Below are the code and all the weights of a small trained network. Each question names an input and a target symbol and asks about switching units off, where a switched-off unit gives its printed mean instead of its output.

import numpy as np


def w(rows, s, z=0):
    codes = np.array(rows[::2]) - 128.0
    scale = np.full(codes.shape[1], s)
    scale[-1] = z or s
    return codes * scale


def f(y):
    return y / 2 * (1 + np.tanh(0.7978845608 * (y + 0.044715 * y**3)))


def softmax(a):
    e = np.exp(a - a.max(-1, keepdims=True))
    return e / e.sum(-1, keepdims=True)


def log_softmax(a):
    a = a - a.max(-1, keepdims=True)
    return a - np.log(np.exp(a).sum(-1, keepdims=True))


def net(x, mask):
    ids = ['αγηλμπω'.index(c) for c in x.split()]
    T = len(ids)
    res = E[ids] + P[:T]
    u = 0
    for l in range(2):
        q, k, v = (res @ M[l].T for M in (Q, K, V))
        z = softmax(np.where(np.tri(T) > 0, q @ k.T / 3**0.5, -1e9)) @ v
        res = res + np.where(mask[u], z, O[l][:, -1]) @ O[l][:, :-1]
        u += 1
        y = f(res @ A[l][:, :-1].T + A[l][:, -1])
        res = res + np.where(mask[u : u + 8], y, B[l][:, -1]) @ B[l][:, :-1]
        u += 8
    return log_softmax(res[-1] @ U[:, :-1].T + U[:, -1])


Q, K, V, O, A, B = {}, {}, {}, {}, {}, {}
E = w([
[151,193,164,81,106],'α',
[95,1,105,207,81],'γ',
[133,40,86,188,113],'η',
[53,110,59,134,59],'λ',
[126,95,232,176,96],'μ',
[115,81,105,18,115],'π',
[215,114,53,222,178],'ω',
],0.015)
P = w([
[123,142,95,229,2],'0',
[60,108,104,227,39],'1',
[75,126,125,195,73],'2',
[112,129,131,153,90],'3',
[139,131,130,122,108],'4',
[163,115,125,97,123],'5',
[183,130,133,84,136],'6',
[171,91,88,53,141],'7',
],0.0091)
Q[0] = w([
[106,212,60,126,115],'0.h0',
[148,134,125,54,40],'0.h0',
[233,167,93,99,5],'0.h0',
],0.012)
K[0] = w([
[122,181,56,106,163],'0.h0',
[120,67,166,31,192],'0.h0',
[143,74,139,131,250],'0.h0',
],0.011)
V[0] = w([
[89,108,240,184,130],'0.h0',
[160,90,194,94,2],'0.h0',
[168,223,81,155,89],'0.h0',
],0.0082)
O[0] = w([
[130,91,53,126,170,197],'0.h0',
[148,167,122,254,114,254],'0.h0',
[248,86,31,88,61,125],'0.h0',
],0.0071,0.0067)
A[0] = w([
[80,172,92,24,211,92],'0.n0',
[82,181,68,124,106,2],'0.n1',
[119,141,110,51,125,72],'0.n2',
[40,137,246,79,24,155],'0.n3',
[110,174,137,62,47,64],'0.n4',
[119,201,95,131,184,62],'0.n5',
[82,207,58,64,143,101],'0.n6',
[150,81,107,102,180,233],'0.n7',
],0.011,0.0019)
B[0] = w([
[181,138,189,161,163,128],'0.n0',
[166,186,155,52,165,137],'0.n1',
[120,115,87,188,144,123],'0.n2',
[204,10,28,100,99,252],'0.n3',
[84,130,148,57,165,197],'0.n4',
[108,106,59,176,89,100],'0.n5',
[163,124,58,149,36,134],'0.n6',
[146,164,172,189,141,163],'0.n7',
],0.011,0.0032)
Q[1] = w([
[187,113,132,114,83],'1.h0',
[90,163,198,227,65],'1.h0',
[171,84,132,101,4],'1.h0',
],0.016)
K[1] = w([
[190,106,145,136,129],'1.h0',
[121,75,179,147,6],'1.h0',
[173,54,243,114,147],'1.h0',
],0.016)
V[1] = w([
[139,189,134,138,98],'1.h0',
[80,175,11,113,166],'1.h0',
[63,115,218,71,104],'1.h0',
],0.011)
O[1] = w([
[149,136,165,44,77,113],'1.h0',
[21,3,130,139,38,74],'1.h0',
[219,127,76,57,60,6],'1.h0',
],0.0075,0.012)
A[1] = w([
[234,128,104,194,30,4],'1.n0',
[150,156,180,31,91,66],'1.n1',
[80,218,123,43,241,99],'1.n2',
[120,138,39,51,86,119],'1.n3',
[100,37,185,139,102,115],'1.n4',
[128,173,1,185,100,50],'1.n5',
[54,91,181,50,198,118],'1.n6',
[52,175,74,122,63,28],'1.n7',
],0.0093,0.0023)
B[1] = w([
[137,29,43,54,167,200],'1.n0',
[69,171,237,93,79,141],'1.n1',
[185,166,98,44,117,149],'1.n2',
[66,99,138,192,89,173],'1.n3',
[203,197,141,126,179,204],'1.n4',
[170,82,124,40,66,253],'1.n5',
[108,106,61,81,254,137],'1.n6',
[55,121,120,155,83,138],'1.n7',
],0.015,0.0049)
U = w([
[48,166,99,107,95,109],'α',
[46,151,100,68,180,52],'γ',
[193,13,161,98,103,177],'η',
[111,71,253,34,131,27],'λ',
[134,230,47,99,84,97],'μ',
[102,103,189,59,136,49],'π',
[103,195,150,196,127,254],'ω',
],0.0069,0.0033)

Each question gives the input, a string of symbols that net reads in full, and the target symbol t.
The units are the heads (3 rows each of Q, K, V and O) and the neurons (one row each of A and B). Each row of codes is followed by its name. A weight is (code - 128) times the scale printed after its matrix; where a second scale follows, it is the last column's (O, A, B and U).
mask holds one flag per unit, layer by layer, with each layer's heads first. A switched-off unit (its flag False) gives its mean, the last column of its rows in O or B, instead of its output. The means were averaged over made-up inputs and are rounded, as every weight is.
A unit's drop is (log p(t) with every unit on - log p(t) with that unit switched off) / (log p(t) with every unit on - log p(t) with every unit switched off).
The circuit of an input: a set's keep is (log p(t) with only the set's units on - log p(t) with every unit switched off) / (log p(t) with every unit on - log p(t) with every unit switched off). Starting from the 12 units with the biggest drops (on a tie, the unit counted first), units are removed one at a time, each time the one whose removal leaves the highest keep (on an exact tie, the one counted first), for as long as the keep stays at least 0.8.
circuit, biggest first: the units of the circuit, biggest drop first
k most important neurons: the k neurons with the biggest drops, biggest first
top k neurons in layer l: the k neurons of layer l with the biggest drops, biggest first
input ω η λ μ ω γ μ ω, target ω: 2 most important neurons -> 0.n7, 1.n0
input π γ ω η η η, target ω: circuit, biggest first -> 1.n0, 1.n5, 0.n3
input α γ μ ω ω ω λ, target γ: circuit, biggest first -> 0.n4, 1.n6, 0.h0
input λ μ π λ, target η: circuit, biggest first -> 0.n3, 0.h0, 1.n5
input γ μ λ λ, target μ: 2 most important neurons -> 0.n1, 0.n6
input λ α π π μ μ γ α, target μ: top 2 neurons in layer 0 -> 0.n6, 0.n5
input μ γ α α α, target λ: circuit, biggest first -> 1.h0, 1.n1, 0.n4
input η η α λ, target α: 3 most important neurons -> 1.n7, 1.n3, 0.n1
input π π μ α ω ω, target ω: circuit, biggest first -> 1.h0, 1.n0
input η λ μ γ γ, target ω: 2 most important neurons -> 0.n3, 1.n0
input η ω γ α, target γ: top 3 neurons in layer 0 -> 0.n4, 0.n6, 0.n7
input π π η μ ω λ, target γ: circuit, biggest first -> 1.h0, 1.n6, 0.n1
input ω ω α η μ μ μ α, target μ: top 3 neurons in layer 0 -> 0.n6, 0.n3, 0.n5
input λ ω π, target γ: 2 most important neurons -> 1.n6, 0.n3
input λ α μ ω, target η: 3 most important neurons -> 0.n3, 0.n7, 0.n4
input η η μ, target η: 2 most important neurons -> 0.n3, 1.n0
input ω μ π μ ω γ α, target γ: 3 most important neurons -> 0.n4, 1.n6, 0.n7
input μ ω λ λ π μ λ, target η: circuit, biggest first -> 0.h0, 0.n3, 1.n5
input η η π, target η: circuit, biggest first -> 0.n3, 0.h0
input μ π η α η λ γ η, target ω: top 3 neurons in layer 0 -> 0.n3, 0.n7, 0.n6
input λ α λ, target α: circuit, biggest first -> 1.h0, 1.n7
input γ ω π, target γ: top 3 neurons in layer 0 -> 0.n3, 0.n4, 0.n7
